Here is a tiny trained network, its code and every weight. The questions are about switching its units off for an input and a target symbol, where a switched-off unit gives its printed mean instead of its output.

import numpy as np


def w(rows, s, z=0):
    codes = np.array(rows[::2]) - 128.0
    scale = np.full(codes.shape[1], s)
    scale[-1] = z or s
    return codes * scale


def f(y):
    return y / 2 * (1 + np.tanh(0.7978845608 * (y + 0.044715 * y**3)))


def softmax(a):
    e = np.exp(a - a.max(-1, keepdims=True))
    return e / e.sum(-1, keepdims=True)


def log_softmax(a):
    a = a - a.max(-1, keepdims=True)
    return a - np.log(np.exp(a).sum(-1, keepdims=True))


def net(x, mask):
    ids = ['αβγζηλμξπφψω'.index(c) for c in x.split()]
    T = len(ids)
    res = E[ids] + P[:T]
    u = 0
    for l in range(2):
        q, k, v = (res @ M[l].T for M in (Q, K, V))
        z = softmax(np.where(np.tri(T) > 0, q @ k.T / 4**0.5, -1e9)) @ v
        res = res + np.where(mask[u], z, O[l][:, -1]) @ O[l][:, :-1]
        u += 1
        y = f(res @ A[l][:, :-1].T + A[l][:, -1])
        res = res + np.where(mask[u : u + 4], y, B[l][:, -1]) @ B[l][:, :-1]
        u += 4
    return log_softmax(res[-1] @ U[:, :-1].T + U[:, -1])


Q, K, V, O, A, B = {}, {}, {}, {}, {}, {}
E = w([
[41,58,92,187],'α',
[203,1,128,95],'β',
[130,111,121,47],'γ',
[214,141,64,158],'ζ',
[106,53,40,156],'η',
[123,5,92,214],'λ',
[67,38,171,148],'μ',
[163,69,156,52],'ξ',
[65,117,155,68],'π',
[119,106,70,83],'φ',
[29,101,66,117],'ψ',
[12,103,135,114],'ω',
],0.0079)
P = w([
[130,180,75,90],'0',
[52,46,196,106],'1',
[57,37,185,105],'2',
[64,36,161,96],'3',
[58,35,165,105],'4',
[65,32,159,98],'5',
[65,32,156,99],'6',
[69,14,162,106],'7',
[64,20,150,102],'8',
[69,23,138,101],'9',
[65,18,139,105],'10',
[61,18,129,105],'11',
[67,2,149,101],'12',
[83,7,132,115],'13',
],0.0053)
Q[0] = w([
[169,152,159,175],'0.h1',
[168,255,210,186],'0.h1',
[167,115,113,144],'0.h1',
[111,70,104,118],'0.h1',
],0.023)
K[0] = w([
[112,46,144,115],'0.h1',
[8,9,121,65],'0.h1',
[196,101,148,125],'0.h1',
[156,172,131,168],'0.h1',
],0.017)
V[0] = w([
[157,175,131,28],'0.h1',
[32,196,34,188],'0.h1',
[13,84,224,123],'0.h1',
[106,201,140,4],'0.h1',
],0.015)
O[0] = w([
[163,108,104,232,191],'0.h1',
[181,55,62,24,163],'0.h1',
[5,113,48,120,2],'0.h1',
[149,75,59,231,175],'0.h1',
],0.016,0.0029)
A[0] = w([
[177,161,206,151,250],'0.n1',
[96,113,212,143,92],'0.n2',
[117,82,158,140,29],'0.n3',
[115,252,82,131,54],'0.n4',
],0.012,0.0013)
B[0] = w([
[1,143,34,162,255],'0.n1',
[234,167,65,99,208],'0.n2',
[124,191,103,145,171],'0.n3',
[207,139,221,81,124],'0.n4',
],0.0076,0.0092)
Q[1] = w([
[107,118,94,135],'1.h1',
[66,251,213,74],'1.h1',
[129,106,109,102],'1.h1',
[137,154,163,186],'1.h1',
],0.021)
K[1] = w([
[150,139,121,93],'1.h1',
[173,97,212,252],'1.h1',
[117,165,109,133],'1.h1',
[127,48,150,103],'1.h1',
],0.018)
V[1] = w([
[172,127,38,136],'1.h1',
[156,109,132,205],'1.h1',
[5,88,107,163],'1.h1',
[127,143,121,63],'1.h1',
],0.012)
O[1] = w([
[143,106,150,11,251],'1.h1',
[216,116,148,107,177],'1.h1',
[190,125,11,163,180],'1.h1',
[57,135,132,128,94],'1.h1',
],0.013,0.015)
A[1] = w([
[241,119,240,127,167],'1.n1',
[97,255,52,198,254],'1.n2',
[188,60,22,138,215],'1.n3',
[83,13,207,68,208],'1.n4',
],0.0075,0.00072)
B[1] = w([
[15,126,49,234,223],'1.n1',
[254,32,117,153,165],'1.n2',
[75,141,241,112,252],'1.n3',
[204,242,98,126,198],'1.n4',
],0.01,0.03)
U = w([
[158,167,214,202,106],'α',
[164,219,48,187,140],'β',
[248,159,159,152,126],'γ',
[130,142,143,126,214],'ζ',
[186,141,88,61,88],'η',
[58,81,142,79,80],'λ',
[72,182,187,148,146],'μ',
[178,214,199,138,63],'ξ',
[148,106,252,112,176],'π',
[145,68,57,117,253],'φ',
[73,145,64,101,69],'ψ',
[48,126,157,194,95],'ω',
],0.0035,0.0032)

Each question gives the input, a string of symbols that net reads in full, and the target symbol t.
The units are the heads (4 rows each of Q, K, V and O) and the neurons (one row each of A and B). Each row of codes is followed by its name. A weight is (code - 128) times the scale printed after its matrix; where a second scale follows, it is the last column's (O, A, B and U).
mask holds one flag per unit, layer by layer, with each layer's heads first. A switched-off unit (its flag False) gives its mean, the last column of its rows in O or B, instead of its output. The means were averaged over made-up inputs and are rounded, as every weight is.
A unit's drop is (log p(t) with every unit on - log p(t) with that unit switched off) / (log p(t) with every unit on - log p(t) with every unit switched off).
The circuit of an input: a set's keep is (log p(t) with only the set's units on - log p(t) with every unit switched off) / (log p(t) with every unit on - log p(t) with every unit switched off). Starting from all 10 units, units are removed one at a time, each time the one whose removal leaves the highest keep (on an exact tie, the one counted first), for as long as the keep stays at least 0.8.
circuit, biggest first: the units of the circuit, biggest drop first
most important unit: the unit with the biggest drop
k most important neurons: the k neurons with the biggest drops, biggest first
top k neurons in layer l: the k neurons of layer l with the biggest drops, biggest first
input φ π φ μ ξ α η β, target β: top 2 neurons in layer 1 -> (1.n1; 1.n4)
input α γ β, target ψ: most important unit -> 1.h1
input φ γ ω λ γ ξ λ ξ, target β: 2 most important neurons -> (1.n1; 1.n4)
input ξ ψ φ π ξ η α λ μ ξ ψ ψ π ω, target α: circuit, biggest first -> (1.n3; 0.h1; 1.h1)
input λ π ξ π, target μ: circuit, biggest first -> (1.h1; 0.h1)
input π π η λ π ψ φ η φ ω η ψ μ, target π: circuit, biggest first -> (1.n3; 0.h1; 1.h1; 1.n1)
input β φ ω π φ γ φ φ ω φ φ, target γ: 3 most important neurons -> (0.n1; 1.n1; 1.n2)
input π ψ γ β, target π: top 3 neurons in layer 1 -> (1.n3; 1.n4; 1.n1)
input η φ β, target ξ: circuit, biggest first -> (1.n4; 0.h1; 1.h1)
input ω π γ π η ψ γ μ π φ π, target λ: 2 most important neurons -> (1.n3; 1.n4)
input β φ γ λ, target γ: circuit, biggest first -> (0.n1; 0.h1; 1.n2; 1.h1)
input γ ψ π ξ γ μ β ω α η μ φ α, target ω: 4 most important neurons -> (1.n1; 1.n3; 0.n1; 1.n4)
input μ π γ ψ π γ ω γ β π μ ψ ψ, target φ: circuit, biggest first -> (1.n2; 0.h1; 1.h1)
input β λ ψ μ ψ, target γ: circuit, biggest first -> (0.h1; 1.n2; 1.h1)
input η η γ ψ ω ω γ π π λ β φ μ γ, target ξ: circuit, biggest first -> (1.n4; 0.h1; 1.h1; 0.n1)
input φ φ ω ψ α, target β: 4 most important neurons -> (1.n1; 1.n4; 0.n1; 1.n3)
input ω α η ω φ α α, target λ: 2 most important neurons -> (1.n3; 1.n4)
input ω π β, target λ: circuit, biggest first -> (0.h1; 1.n3; 1.h1)
input η η β φ μ φ, target ξ: 2 most important neurons -> (1.n4; 0.n1)
input β α β, target γ: circuit, biggest first -> (0.n1; 0.h1; 1.n2; 1.h1)
input γ γ π ψ, target ω: most important unit -> 1.n1
input γ λ μ π μ μ γ α ψ β, target ω: top 2 neurons in layer 1 -> (1.n1; 1.n3)
input ψ π ξ, target η: 4 most important neurons -> (1.n4; 1.n1; 0.n1; 1.n3)
input η η η φ φ η π ψ γ, target ξ: 3 most important neurons -> (1.n4; 0.n1; 1.n1)
input α π μ η γ η γ φ β μ μ π, target ψ: circuit, biggest first -> (1.h1; 0.h1)
input μ φ μ β λ β, target φ: circuit, biggest first -> (1.h1; 0.h1; 1.n2)
input λ λ ξ η ω ψ α π ψ, target μ: 3 most important neurons -> (0.n1; 0.n2; 1.n4)
input λ ω γ φ φ η, target μ: most important unit -> 1.h1
input λ π γ β α μ, target μ: most important unit -> 1.h1
